Below are the code and all the weights of a small trained network. Each question names an input and a class and asks about switching units off, where a switched-off unit gives its printed mean instead of its output.

import numpy as np


def w(rows, s, z=0):
    codes = np.array(rows[::2]) - 128.0
    scale = np.full(codes.shape[1], s)
    scale[-1] = z or s
    return codes * scale


def f(y):
    return y / 2 * (1 + np.tanh(0.7978845608 * (y + 0.044715 * y**3)))


def log_softmax(a):
    a = a - a.max(-1, keepdims=True)
    return a - np.log(np.exp(a).sum(-1, keepdims=True))


def net(x, mask):
    res = np.array(x, float).reshape(1, 7) / 4 @ E
    y = f(res @ A[0][:, :-1].T + A[0][:, -1])
    res = res + np.where(mask, y, B[0][:, -1]) @ B[0][:, :-1]
    return log_softmax(res[-1] @ U[:, :-1].T + U[:, -1])


A, B = {}, {}
E = w([
[140,127,101,108,136,115,138,105,129],'x0',
[141,129,134,212,112,116,30,20,147],'x1',
[129,112,236,116,80,4,93,156,114],'x2',
[199,141,192,64,129,179,76,88,16],'x3',
[130,108,77,101,130,120,118,117,121],'x4',
[136,130,136,118,149,123,138,108,135],'x5',
[120,127,111,130,118,125,138,117,110],'x6',
],0.013)
A[0] = w([
[115,121,78,215,141,134,143,110,171,231],'n0',
[160,137,135,169,127,135,59,71,93,109],'n1',
[123,127,160,84,130,93,133,159,106,149],'n2',
[162,113,150,119,72,128,100,140,68,99],'n3',
[169,176,150,72,121,203,116,127,86,253],'n4',
[116,133,87,135,136,100,197,191,147,244],'n5',
[106,131,116,166,90,34,126,119,190,184],'n6',
[165,115,182,115,91,3,86,98,71,181],'n7',
],0.014,0.0043)
B[0] = w([
[113,168,159,159,153,170,96,101,183,220],'n0',
[180,186,81,249,135,128,75,180,134,209],'n1',
[52,151,156,44,91,134,156,172,98,191],'n2',
[168,117,163,115,145,154,170,160,122,191],'n3',
[198,103,56,128,72,169,162,126,38,242],'n4',
[113,151,115,154,184,121,168,202,144,238],'n5',
[73,106,188,156,114,74,102,130,153,222],'n6',
[178,113,164,120,127,121,159,212,214,250],'n7',
],0.014,0.019)
U = w([
[190,144,95,139,220,166,196,205,212,252],'0',
[71,125,136,75,170,36,167,193,143,48],'1',
[117,204,128,154,171,177,68,33,201,81],'2',
[141,48,174,148,72,55,70,101,213,92],'3',
[166,52,66,97,127,181,200,112,46,171],'4',
[189,81,141,2,64,125,181,167,121,24],'5',
[202,161,75,183,103,148,52,102,80,121],'6',
],0.0085,0.0035)

Each question gives the input, the list of numbers given to net, and the class t.
The units are the neurons (one row each of A and B). Each row of codes is followed by its name. A weight is (code - 128) times the scale printed after its matrix; where a second scale follows, it is the last column's (A, B and U).
mask holds one flag per neuron, in row order. A switched-off neuron (its flag False) gives its mean, the last column of its row in B, instead of its output. The means were averaged over made-up inputs and are rounded, as every weight is.
A unit's drop is (log p(t) with every unit on - log p(t) with that unit switched off) / (log p(t) with every unit on - log p(t) with every unit switched off).
The circuit of an input: a set's keep is (log p(t) with only the set's units on - log p(t) with every unit switched off) / (log p(t) with every unit on - log p(t) with every unit switched off). Starting from all 8 units, units are removed one at a time, each time the one whose removal leaves the highest keep (on an exact tie, the one counted first), for as long as the keep stays at least 0.8.
circuit, biggest first: the units of the circuit, biggest drop first
top k neurons: the k neurons with the biggest drops, biggest first
drop of u: that unit's drop, to one decimal
input [-8,7,-1,-8,0,-2,-2], class 2: circuit, biggest first => (n0)
input [0,1,0,-7,5,1,-2], class 2: circuit, biggest first => (n0; n7)
input [3,0,5,0,-8,4,-4], class 1: circuit, biggest first => (n4; n1)
input [4,-1,6,6,8,8,-5], class 5: top 2 neurons => (n2; n5)
input [-7,-8,5,1,1,-4,8], class 5: top 3 neurons => (n2; n6; n1)
input [-7,2,-5,1,-7,8,1], class 6: circuit, biggest first => (n7; n5)
input [-3,1,-7,0,-8,-6,-2], class 2: top 3 neurons => (n7; n0; n5)
input [6,-4,0,5,0,-2,4], class 4: top 2 neurons => (n4; n7)
input [7,3,0,6,-2,-3,5], class 6: top 2 neurons => (n1; n5)
input [8,4,0,5,8,7,4], class 6: top 2 neurons => (n5; n1)
input [-5,0,-7,8,-7,-1,-5], class 4: top 2 neurons => (n4; n0)
input [3,3,2,0,-3,3,3], class 3: top 2 neurons => (n5; n4)
input [-8,3,0,6,7,-2,-1], class 6: top 3 neurons => (n1; n5; n4)
input [8,3,4,-8,1,6,-3], class 3: circuit, biggest first => (n6)
input [-7,1,8,-2,-2,6,6], class 3: top 4 neurons => (n5; n6; n7; n4)
input [-8,-3,4,-8,-5,-4,2], class 1: top 2 neurons => (n6; n5)
input [-2,-4,6,1,1,-3,-6], class 5: top 2 neurons => (n2; n1)
input [-4,0,7,-5,8,1,-4], class 1: drop of n5 => 0.1
input [-7,-8,1,-5,1,-3,-2], class 1: drop of n1 => 0.2
input [6,-6,1,5,-6,-4,-7], class 5: drop of n2 => 0.2
input [5,-1,6,3,-7,7,2], class 5: circuit, biggest first => (n5)
input [-6,5,-2,-6,5,0,-2], class 2: drop of n0 => 0.3
